Known rows:
[ 31  35 -24  -1 -24  27  22 -45  11  13  -3  42  11   8  -2   0 -31  21
   0 -22 -12  10  -3 -39] : AP
[-14   8 -13 -32   2  46 -20  12  10 -21 -25  -7 -14 -46  24  29  19  13
 -13   4   2  10   0  16] : AV
[ -1  39   2  -9  19  43 -72   3 -57   7 -32 -40  19 -14 -49  24 -19  17
 -63  58 -12 -17  -9  62] : AB
[ 23  18  16   0  -3 -17 -53  11 -20  13  11 -29  67  79 -39  16 -37 -27
 -83  56  15 -15  12  33] : AY
[ 24  18  15   2  -6 -18 -53  12 -20  14  11 -30  66  78 -42  14 -36 -25
 -82  57  17 -18  12  31] : W
[ 26  11  39  96 -45 -48  37  85  46  27 -17   7 -41 -26 -50 -18  14  22
  55 -30  -8 -19 -23  27] : AM
[-19 -57  30 -14   9 -17  30 -51   0   6  -4   9 -25 -18  12 -15  13 -12
  -6   0  -4  34  26  -1] : BG
[ 28 -18  31  25 -47 -16  18  59  39   7   0 -18  20  41   3  54 -20 -39
  10 -18  29 -10   2  -2] : AR
[ 24 -39  -3   6 -15  19  15  46   8 -26  16 -19  30  66  25  50 -30 -51
  24 -23  36 -35  -3 -32] : BR
[  7   3  -9  39  -2 -27  14  37  35 -10   6  29 -24   2 -10 -58  29  25
  18 -13  -7  -6 -13   2] : BI
[-34  46 -35 -34   9 -42 -15 -17  -8  12   7 -16  24  -1  52   3  17  -3
  29 -12  -8  -1  15 -45] : BC
[ 10 -39 -38  55  30  35  22  51 -30 -48  23   0 -16  42  -8 -33 -14  -5
  79 -36   7 -67 -38 -34] : M
[  1 -99  34  43  16  37  60   0 -69 -11  -3 -40 -30   7 -10  39 -48 -49
  96 -43   8 -43 -16 -24] : AZ
[  2  20 -19 -41  12   0  13   4  10   9  81  28  -6 -14  -9  -4   4 -15
  20   2  38  18 -38  18] : BQ
[ -5  34  -1 -16  16  44 -60   4 -44  -2 -28 -35  12 -22 -31  25 -13  16
 -52  46 -10 -14  -7  53] : I
[-16 -60  26 -10  23  -6  22 -52 -26   0   1  -2 -14  -4   1 -14  -1 -18
  -4   5  -4  20  20  -3] : AX
[-18 -62  25 -14  20  -5  28 -54 -19  -2   1   3 -17  -6  10 -15   4 -17
   0   2  -4  23  20  -6] : BF
[ 26  42 -28 -18 -26  17  19 -55  32  13  -1  56   8   1  10 -10 -17  30
 -19 -18 -17  30   5 -36] : BO
[  3  29  48  17 -57   0   0  49  50  33 -55 -15 -36 -89 -13  57  22  21
  -4  -6  -9  27  -1  59] : AQ
[  1  -1 -27  22  15 -14   5  24  24 -25  16  31 -16  18  -1 -69  29  24
   6  -5  -5  -9 -10  -9] : AU
[-10   7 -12 -28   1  49 -20  13   5 -22 -24 -10 -16 -43  20  31  15  12
  -9   2   2   5  -3  15] : P

Facts:
A {Ξ=278}
AA {ρ=BE, Ξ=868}
AB {ρ=I, Ξ=637}
AC {Ξ=937}
AD {ρ=I, Ξ=595}
AE {ρ=D, Ξ=595}
AF {ρ=I BP, Ξ=595}
AG {ρ=Y BC, Ξ=362}
AH {ρ=E, Ξ=637}
AI {ρ=Q BK AC AK, Ξ=595}
AJ {ρ=BD AK AL, Ξ=595}
AK {Ξ=595}
AL {Ξ=362}
AM {ρ=BE AZ, Ξ=278}
AN {ρ=AU, Ξ=595}
AO {ρ=BB, Ξ=637}
AP {ρ=BR, Ξ=937}
AQ {ρ=BE, Ξ=637}
AR {ρ=AZ, Ξ=362}
AS {ρ=AY AU, Ξ=362}
AT {ρ=I BP J B, Ξ=937}
AU {Ξ=278}
AV {Ξ=637}
AW {ρ=AV AL, Ξ=396}
AX {ρ=W, Ξ=595}
AY {ρ=I, Ξ=362}
AZ {ρ=AC, Ξ=595}
B {ρ=I, Ξ=396}
BA {ρ=BM V, Ξ=937}
BB {ρ=BO, Ξ=937}
BC {ρ=AO, Ξ=396}
BD {ρ=AQ, Ξ=637}
BE {ρ=I, Ξ=637}
BF {Ξ=595}
BG {ρ=AQ BT, Ξ=595}
BH {Ξ=362}
BI {ρ=AM, Ξ=278}
BK {Ξ=278}
BL {ρ=I BD, Ξ=278}
BM {Ξ=396}
BN {Ξ=362}
BO {Ξ=937}
BP {ρ=AZ, Ξ=595}
BQ {Ξ=868}
BR {ρ=AA AC, Ξ=362}
BS {ρ=BB AB, Ξ=278}
BT {ρ=BB AI, Ξ=362}
BU {ρ=BE, Ξ=396}
C {ρ=BM, Ξ=637}
D {ρ=AM BR, Ξ=278}
E {ρ=AC, Ξ=595}
F {ρ=BU, Ξ=278}
G {ρ=BO BE, Ξ=396}
H {Ξ=637}
I {Ξ=637}
J {ρ=BU I, Ξ=637}
K {ρ=M, Ξ=637}
L {ρ=BI, Ξ=278}
M {ρ=AC, Ξ=278}
N {ρ=AM AQ, Ξ=637}
O {Ξ=396}
P {ρ=BK, Ξ=637}
Q {Ξ=396}
R {ρ=AC, Ξ=595}
S {ρ=Q AQ, Ξ=278}
T {ρ=I S BN, Ξ=278}
U {ρ=I AI, Ξ=595}
V {ρ=Q, Ξ=868}
W {ρ=I, Ξ=362}
X {ρ=AZ, Ξ=937}
Y {ρ=BO, Ξ=278}
Z {ρ=BE AZ, Ξ=637}

Rows:
[-13  66  28  26 -40 -81   1  31  14  66 -22 -35   7 -37   5  36  10   3
  44 -18 -14   1   8  -3] -> BU
[ -4  34   9  -7   6  39 -58  11 -38   7 -31 -37   8 -29 -38  31 -11  17
 -52  44 -13  -9  -8  59] -> J
[-23  59   3   0 -26 -70  -1  11  15  46 -14 -24  11 -29  29  21  21   1
  37 -16 -13   7  12 -19] -> G
[-13 -44  32   0  37  -5  -8 -59 -66  12   0 -21   6  12 -36 -17 -22 -15
 -32  37 -11   3  15  22] -> U
[ 10  24 -12  42  25 -18 -29  21 -18  -4  10   8   6  32 -53 -69   2  27
 -25  32 -14 -30 -15  24] -> BL
[  1   3 -26  19  15 -19   0  20  26 -23  17  32 -12  16  -3 -72  32  27
  -2  -1  -7  -7  -7  -4] -> BS
[-20 -82   8 -12  36  24  34 -49 -44 -26   9 -10 -16  10  19  -7 -11 -31
  30 -13   2  -2  11 -27] -> AI
[-10  13   5 -17 -22  30 -12  23  29  -6 -35  -7 -22 -63  17  38  24  18
  -9  -2  -4  19   1  27] -> N
[ 10   7 -11  41   3 -25   4  34  24 -11   9  26 -16   9 -20 -59  24  24
  11  -5  -8 -10 -13   3] -> F
[ -9 -42  38   8  30  -7  -7 -54 -67  19  -1 -24   3  11 -43 -13 -26 -16
 -34  36 -11  -1  14  28] -> AF
[ 43  34   5  38 -46  20  38 -13  12  29 -16  26  -1  -5 -26  29 -47  16
  34 -38 -12  -4 -16 -25] -> X
[ 34  12 -38  10  -6  61  30 -34 -22  -8   2  27  12  28   0  17 -56   3
  41 -39  -4 -24 -23 -59] -> AC
[  8  51  45  26 -20  14 -54  33 -30  41 -50 -47   3 -48 -72  48 -19  21
 -47  46 -16  -9 -11  86] -> BE
[ -2 -69  57  36  -5  -8  45 -12 -33  19 -14 -24 -28 -17 -23  24 -22 -27
  46 -20  -1  -3   3   7] -> BP
[-17  10 -20 -48   1  42 -21   1  22 -23 -22   3 -17 -48  34  19  31  19
 -26   7  -2  22   4  13] -> AO
[  7   1 -15  37   4 -19  14  37  26 -18  10  29 -23   5 -10 -57  27  23
  22 -15  -4 -13 -16  -6] -> D
[-12  18   0 -26 -15  30 -16  14  29  -8 -33  -3 -22 -58  17  31  27  17
 -18   3  -5  24   3  27] -> BD
[ -9 -34  38   8  38  -7 -20 -60 -79  22   0 -29  12  17 -56 -19 -32 -14
 -47  50 -16  -1  15  35] -> AD
[ -1  16 -27 -49  12   0  12  -3  17   4  83  34  -5 -14   0  -8  11 -14
  17   1  38  23 -35  13] -> V
[  9 -12  -6 -33 -21 -17  -4  12  50 -17  18  11  34  53  41  14  10 -26
 -43   4  27  19  23 -17] -> BT

